Below is a small trained network, with its code and all its weights. Each question gives an input and a target symbol and asks what happens when units are switched off, that is, made to give their printed mean instead of their output.

import numpy as np


def w(rows, s, z=0):
    codes = np.array(rows[::2]) - 128.0
    scale = np.full(codes.shape[1], s)
    scale[-1] = z or s
    return codes * scale


def softmax(a):
    e = np.exp(a - a.max(-1, keepdims=True))
    return e / e.sum(-1, keepdims=True)


def log_softmax(a):
    a = a - a.max(-1, keepdims=True)
    return a - np.log(np.exp(a).sum(-1, keepdims=True))


def net(x, mask):
    ids = ['γδμξτω'.index(c) for c in x.split()]
    T = len(ids)
    res = E[ids] + P[:T]
    u = 0
    for l in range(3):
        r = res
        for j in range(3):
            rows = slice(3 * j, 3 * j + 3)
            q, k, v = (r @ M[l][rows].T for M in (Q, K, V))
            z = softmax(np.where(np.tri(T) > 0, q @ k.T / 3**0.5, -1e9)) @ v
            o = O[l][rows]
            res = res + np.where(mask[u + j], z, o[:, -1]) @ o[:, :-1]
        u += 3
    return log_softmax(res[-1] @ U[:, :-1].T + U[:, -1])


Q, K, V, O = {}, {}, {}, {}
E = w([
[170,153,108],'γ',
[145,126,136],'δ',
[138,184,106],'μ',
[91,131,177],'ξ',
[102,146,141],'τ',
[196,248,74],'ω',
],0.013)
P = w([
[124,87,118],'0',
[152,152,174],'1',
[59,156,85],'2',
[112,210,194],'3',
[161,173,195],'4',
[56,139,90],'5',
[175,134,7],'6',
[137,140,214],'7',
],0.022)
Q[0] = w([
[170,96,188],'0.h0',
[247,145,181],'0.h0',
[159,93,139],'0.h0',
[211,75,64],'0.h1',
[211,112,148],'0.h1',
[105,171,22],'0.h1',
[175,133,142],'0.h2',
[92,218,139],'0.h2',
[254,217,145],'0.h2',
],0.0096)
K[0] = w([
[149,211,113],'0.h0',
[107,211,171],'0.h0',
[152,129,194],'0.h0',
[106,72,28],'0.h1',
[158,119,38],'0.h1',
[108,168,107],'0.h1',
[49,127,144],'0.h2',
[171,4,17],'0.h2',
[162,70,181],'0.h2',
],0.011)
V[0] = w([
[81,158,74],'0.h0',
[25,189,199],'0.h0',
[199,108,67],'0.h0',
[169,95,205],'0.h1',
[129,203,101],'0.h1',
[79,125,52],'0.h1',
[120,138,191],'0.h2',
[180,249,135],'0.h2',
[254,156,170],'0.h2',
],0.0095)
O[0] = w([
[2,131,163,159],'0.h0',
[126,115,155,180],'0.h0',
[130,186,111,124],'0.h0',
[242,148,79,91],'0.h1',
[103,174,78,254],'0.h1',
[121,76,97,101],'0.h1',
[91,205,170,102],'0.h2',
[134,206,113,195],'0.h2',
[148,126,102,168],'0.h2',
],0.0076,0.0083)
Q[1] = w([
[4,190,181],'1.h0',
[81,108,139],'1.h0',
[67,68,84],'1.h0',
[196,136,197],'1.h1',
[40,115,215],'1.h1',
[121,50,65],'1.h1',
[118,135,80],'1.h2',
[83,173,71],'1.h2',
[131,148,104],'1.h2',
],0.012)
K[1] = w([
[153,89,25],'1.h0',
[132,139,83],'1.h0',
[108,156,63],'1.h0',
[103,76,75],'1.h1',
[170,91,108],'1.h1',
[74,239,146],'1.h1',
[168,245,97],'1.h2',
[119,183,149],'1.h2',
[71,207,97],'1.h2',
],0.011)
V[1] = w([
[109,120,84],'1.h0',
[123,128,136],'1.h0',
[221,248,89],'1.h0',
[143,96,177],'1.h1',
[57,219,105],'1.h1',
[196,150,125],'1.h1',
[83,39,155],'1.h2',
[143,125,136],'1.h2',
[81,98,179],'1.h2',
],0.014)
O[1] = w([
[203,136,137,144],'1.h0',
[120,140,150,124],'1.h0',
[104,93,193,249],'1.h0',
[95,125,123,94],'1.h1',
[197,164,197,191],'1.h1',
[107,1,133,155],'1.h1',
[129,172,56,8],'1.h2',
[130,83,97,119],'1.h2',
[189,154,136,80],'1.h2',
],0.0081,0.02)
Q[2] = w([
[3,204,175],'2.h0',
[144,149,135],'2.h0',
[168,123,105],'2.h0',
[89,212,127],'2.h1',
[40,106,93],'2.h1',
[55,178,76],'2.h1',
[159,70,155],'2.h2',
[107,167,61],'2.h2',
[90,76,137],'2.h2',
],0.014)
K[2] = w([
[123,122,80],'2.h0',
[79,152,146],'2.h0',
[172,157,212],'2.h0',
[164,167,56],'2.h1',
[106,166,50],'2.h1',
[96,174,77],'2.h1',
[99,53,90],'2.h2',
[250,144,124],'2.h2',
[127,109,161],'2.h2',
],0.017)
V[2] = w([
[9,126,207],'2.h0',
[199,162,160],'2.h0',
[118,112,96],'2.h0',
[105,153,196],'2.h1',
[177,160,145],'2.h1',
[174,112,135],'2.h1',
[83,145,149],'2.h2',
[109,71,76],'2.h2',
[148,86,88],'2.h2',
],0.012)
O[2] = w([
[191,123,110,199],'2.h0',
[179,159,135,106],'2.h0',
[161,129,79,124],'2.h0',
[34,171,114,254],'2.h1',
[80,185,164,163],'2.h1',
[113,122,200,153],'2.h1',
[172,36,1,190],'2.h2',
[92,139,171,91],'2.h2',
[107,164,164,69],'2.h2',
],0.0086,0.015)
U = w([
[26,25,103,62],'γ',
[136,16,118,168],'δ',
[5,182,94,116],'μ',
[124,193,65,145],'ξ',
[219,169,102,254],'τ',
[234,76,255,115],'ω',
],0.0066,0.0058)

Each question gives the input, a string of symbols that net reads in full, and the target symbol t.
The units are the heads (3 rows each of Q, K, V and O). Each row of codes is followed by its name. A weight is (code - 128) times the scale printed after its matrix; where a second scale follows, it is the last column's (O and U).
mask holds one flag per head, layer by layer. A switched-off head (its flag False) gives its mean, the last column of its rows in O, instead of its output. The means were averaged over made-up inputs and are rounded, as every weight is.
A unit's drop is (log p(t) with every unit on - log p(t) with that unit switched off) / (log p(t) with every unit on - log p(t) with every unit switched off).
The circuit of an input: a set's keep is (log p(t) with only the set's units on - log p(t) with every unit switched off) / (log p(t) with every unit on - log p(t) with every unit switched off). Starting from all 9 units, units are removed one at a time, each time the one whose removal leaves the highest keep (on an exact tie, the one counted first), for as long as the keep stays at least 0.8.
units of the circuit, in order: the units of the circuit, biggest drop first
most important unit: the unit with the biggest drop
heads that matter: for each layer, one digit per head in row order, 1 if its drop is at least 0.15 and else 0, layers parted by /
input μ ξ τ ω, target τ: most important unit -> 1.h1
input γ ξ ω, target γ: heads that matter -> 110 / 010 / 100
input μ γ δ ω δ ω δ ξ, target μ: units of the circuit, in order -> (0.h2, 1.h1, 2.h1)
input δ τ ω ω ω μ μ μ, target δ: heads that matter -> 111 / 011 / 110
input ξ ω ω μ τ, target ξ: units of the circuit, in order -> (1.h1, 1.h2, 0.h2)
input μ ω γ ω γ γ δ, target ω: heads that matter -> 010 / 011 / 000
input μ γ ξ γ, target τ: units of the circuit, in order -> (1.h2, 1.h0)
input ω ω ω ω ξ ω ω, target ω: units of the circuit, in order -> (1.h1, 1.h2)
input μ τ ω γ δ ω ω δ, target μ: units of the circuit, in order -> (0.h2, 2.h1)
input γ τ ω ξ ω ξ μ γ, target γ: heads that matter -> 111 / 010 / 100
input τ γ μ γ ω ω ω τ, target τ: heads that matter -> 011 / 001 / 010
input ω τ μ, target δ: units of the circuit, in order -> (2.h0, 2.h2)
input γ τ τ ω ω γ ω μ, target γ: units of the circuit, in order -> (1.h1, 0.h1, 0.h2)
input γ ω ω ω μ γ ω ξ, target μ: most important unit -> 0.h0
input μ ω ω ω μ ω τ, target ω: heads that matter -> 010 / 110 / 000
input μ ω ω ω ω μ δ, target ω: heads that matter -> 010 / 010 / 000
input γ δ γ, target δ: units of the circuit, in order -> (2.h1, 1.h1, 0.h1)
input μ γ δ γ, target τ: units of the circuit, in order -> (1.h2, 1.h0)
input μ μ γ ξ ω γ ω τ, target μ: units of the circuit, in order -> (0.h1, 1.h1, 2.h1)
input μ τ γ ω δ τ ω ω, target μ: most important unit -> 1.h0
input μ ω μ ω ω τ γ τ, target μ: heads that matter -> 011 / 111 / 110
input ξ ξ ω ω ξ, target ξ: heads that matter -> 001 / 011 / 110
input δ ω ω τ, target γ: heads that matter -> 111 / 010 / 110
